Below are the code and all the weights of a small trained network. Each question names an input and a target symbol and asks about switching units off, where a switched-off unit gives its printed mean instead of its output.

import numpy as np


def w(rows, s, z=0):
    codes = np.array(rows[::2]) - 128.0
    scale = np.full(codes.shape[1], s)
    scale[-1] = z or s
    return codes * scale


def f(y):
    return np.maximum(y, 0)


def softmax(a):
    e = np.exp(a - a.max(-1, keepdims=True))
    return e / e.sum(-1, keepdims=True)


def log_softmax(a):
    a = a - a.max(-1, keepdims=True)
    return a - np.log(np.exp(a).sum(-1, keepdims=True))


def net(x, mask):
    ids = ['αβεζξπτψ'.index(c) for c in x.split()]
    T = len(ids)
    res = E[ids] + P[:T]
    u = 0
    for l in range(3):
        q, k, v = (res @ M[l].T for M in (Q, K, V))
        z = softmax(np.where(np.tri(T) > 0, q @ k.T / 2**0.5, -1e9)) @ v
        res = res + np.where(mask[u], z, O[l][:, -1]) @ O[l][:, :-1]
        u += 1
        y = f(res @ A[l][:, :-1].T + A[l][:, -1])
        res = res + np.where(mask[u : u + 8], y, B[l][:, -1]) @ B[l][:, :-1]
        u += 8
    return log_softmax(res[-1] @ U[:, :-1].T + U[:, -1])


Q, K, V, O, A, B = {}, {}, {}, {}, {}, {}
E = w([
[143,127,107],'α',
[91,252,69],'β',
[163,113,33],'ε',
[137,54,90],'ζ',
[79,96,205],'ξ',
[176,26,121],'π',
[247,89,123],'τ',
[255,181,109],'ψ',
],0.0088)
P = w([
[94,75,78],'0',
[139,88,41],'1',
[29,146,100],'2',
[144,100,118],'3',
[148,108,80],'4',
[39,171,155],'5',
[150,94,181],'6',
[136,101,87],'7',
[54,189,202],'8',
[171,103,253],'9',
[123,103,99],'10',
[40,204,176],'11',
[156,94,239],'12',
],0.0056)
Q[0] = w([
[237,102,11],'L0H0',
[111,110,217],'L0H0',
],0.012)
K[0] = w([
[252,194,207],'L0H0',
[64,154,100],'L0H0',
],0.013)
V[0] = w([
[70,81,155],'L0H0',
[67,131,1],'L0H0',
],0.0063)
O[0] = w([
[180,227,73,5],'L0H0',
[7,147,4,195],'L0H0',
],0.0039,0.0016)
A[0] = w([
[225,194,99,4],'L0N0',
[148,94,146,156],'L0N1',
[66,101,88,71],'L0N2',
[250,3,143,111],'L0N3',
[225,186,131,180],'L0N4',
[110,130,226,49],'L0N5',
[79,158,213,118],'L0N6',
[204,52,212,163],'L0N7',
],0.006,0.0027)
B[0] = w([
[100,178,12,145],'L0N0',
[115,113,110,170],'L0N1',
[85,112,123,144],'L0N2',
[206,1,101,254],'L0N3',
[199,152,175,198],'L0N4',
[62,84,125,133],'L0N5',
[77,129,126,141],'L0N6',
[82,161,72,220],'L0N7',
],0.013,0.0034)
Q[1] = w([
[109,238,254],'L1H0',
[238,102,199],'L1H0',
],0.01)
K[1] = w([
[109,138,8],'L1H0',
[215,165,100],'L1H0',
],0.016)
V[1] = w([
[104,24,211],'L1H0',
[254,209,122],'L1H0',
],0.0075)
O[1] = w([
[159,67,194,118],'L1H0',
[160,132,2,255],'L1H0',
],0.0086,0.0023)
A[1] = w([
[21,177,153,111],'L1N0',
[174,173,108,154],'L1N1',
[134,203,155,111],'L1N2',
[221,95,130,3],'L1N3',
[221,115,181,136],'L1N4',
[157,2,168,91],'L1N5',
[69,110,146,57],'L1N6',
[162,91,133,112],'L1N7',
],0.0085,0.0041)
B[1] = w([
[176,246,167,170],'L1N0',
[147,49,171,195],'L1N1',
[212,116,69,141],'L1N2',
[155,226,43,226],'L1N3',
[132,223,109,190],'L1N4',
[181,97,230,253],'L1N5',
[206,123,174,141],'L1N6',
[95,115,116,197],'L1N7',
],0.012,0.0059)
Q[2] = w([
[190,144,139],'L2H0',
[161,8,47],'L2H0',
],0.012)
K[2] = w([
[161,185,177],'L2H0',
[7,165,192],'L2H0',
],0.014)
V[2] = w([
[14,83,155],'L2H0',
[251,62,28],'L2H0',
],0.0027)
O[2] = w([
[89,114,179,3],'L2H0',
[225,64,3,188],'L2H0',
],0.0032,0.003)
A[2] = w([
[39,14,144,36],'L2N0',
[87,139,188,72],'L2N1',
[85,118,162,133],'L2N2',
[160,45,163,172],'L2N3',
[110,103,49,5],'L2N4',
[140,141,108,220],'L2N5',
[139,206,118,95],'L2N6',
[4,118,95,147],'L2N7',
],0.011,0.0029)
B[2] = w([
[190,2,128,148],'L2N0',
[156,90,168,149],'L2N1',
[148,149,156,140],'L2N2',
[94,198,99,253],'L2N3',
[65,157,95,205],'L2N4',
[126,72,168,228],'L2N5',
[68,111,109,211],'L2N6',
[62,71,217,136],'L2N7',
],0.018,0.0064)
U = w([
[103,143,118,212],'α',
[42,211,108,2],'β',
[38,67,137,233],'ε',
[152,15,121,69],'ζ',
[147,177,174,165],'ξ',
[140,235,107,149],'π',
[252,148,69,155],'τ',
[109,119,2,137],'ψ',
],0.0063,0.0037)

Each question gives the input, a string of symbols that net reads in full, and the target symbol t.
The units are the heads (2 rows each of Q, K, V and O) and the neurons (one row each of A and B). Each row of codes is followed by its name. A weight is (code - 128) times the scale printed after its matrix; where a second scale follows, it is the last column's (O, A, B and U).
mask holds one flag per unit, layer by layer, with each layer's heads first. A switched-off unit (its flag False) gives its mean, the last column of its rows in O or B, instead of its output. The means were averaged over made-up inputs and are rounded, as every weight is.
A unit's drop is (log p(t) with every unit on - log p(t) with that unit switched off) / (log p(t) with every unit on - log p(t) with every unit switched off).
The circuit of an input: a set's keep is (log p(t) with only the set's units on - log p(t) with every unit switched off) / (log p(t) with every unit on - log p(t) with every unit switched off). Starting from the 12 units with the biggest drops (on a tie, the unit counted first), units are removed one at a time, each time the one whose removal leaves the highest keep (on an exact tie, the one counted first), for as long as the keep stays at least 0.8.
circuit, biggest first: the units of the circuit, biggest drop first
unit that matters most: the unit with the biggest drop
k most important neurons: the k neurons with the biggest drops, biggest first
top k neurons in layer l: the k neurons of layer l with the biggest drops, biggest first
input ε π ψ ζ α τ π ζ ε τ ε, target τ: unit that matters most -> L0H0
input β ε π τ π, target τ: circuit, biggest first -> (L0N3 L1N3 L1H0)
input τ ψ α β τ ψ ψ π, target ψ: circuit, biggest first -> (L1H0 L0N4 L2N4)
input π τ ψ ζ ψ π π ξ ψ π π β ε, target ψ: top 3 neurons in layer 0 -> (L0N4 L0N7 L0N3)
input β ε π, target ζ: circuit, biggest first -> (L2N0 L1N3 L1H0)
input π π ψ ξ τ ψ τ β ψ ζ τ, target ψ: 2 most important neurons -> (L0N7 L0N4)
input ε ε ε π, target π: circuit, biggest first -> (L2N3 L0N3 L1N5)
input ε ε ε ε, target ε: 2 most important neurons -> (L0N3 L1N5)
input ε ψ ψ ψ ε ε ε ε ψ ε, target ψ: circuit, biggest first -> (L1H0 L0N4 L1N5)
input ε ξ ψ α β π, target ζ: circuit, biggest first -> (L2N0 L1N3 L1N0)
input ζ ε ψ α ψ ε ξ ψ ξ ε π, target π: top 3 neurons in layer 0 -> (L0N3 L0N0 L0N7)
input α ζ τ α ε ε ξ ζ, target ξ: top 3 neurons in layer 1 -> (L1N5 L1N4 L1N1)
input ε ε ε ε τ α β ε ε ε ζ, target ζ: top 2 neurons in layer 0 -> (L0N4 L0N7)
input α ψ ξ ε, target ξ: top 2 neurons in layer 1 -> (L1N5 L1N0)
input ψ π π τ π ε τ ψ ψ ζ, target ψ: unit that matters most -> L0N7
input ψ ξ π π α ε ξ ψ, target ψ: circuit, biggest first -> (L0N4 L1H0 L1N5 L2N6)
input ε ε ε, target ε: 2 most important neurons -> (L1N5 L2N7)
input ε τ ψ ε ψ ε τ ε τ τ, target τ: 2 most important neurons -> (L1N5 L0N3)
input ε ψ π β ε ψ ζ, target ψ: circuit, biggest first -> (L1H0 L0N4 L0N3 L2N4)
input ε α ψ π ξ ψ ψ ψ τ, target ψ: 2 most important neurons -> (L0N4 L1N5)
input ξ ξ π α α τ τ ζ ε π β ψ ψ, target ψ: top 2 neurons in layer 2 -> (L2N6 L2N4)
input ξ ζ π α ε ψ ξ ψ ε ψ ε ζ ξ, target ξ: 3 most important neurons -> (L0N5 L1N0 L0N6)
input ξ ε π ψ α π π ψ ψ π, target ψ: 4 most important neurons -> (L0N7 L0N4 L0N3 L2N4)
input β β π ε ε ξ α ε ξ β ε ε, target ξ: top neuron in layer 1 -> (L1N3)
input ξ τ ξ ε ε π ζ, target ξ: top 2 neurons in layer 0 -> (L0N7 L0N4)
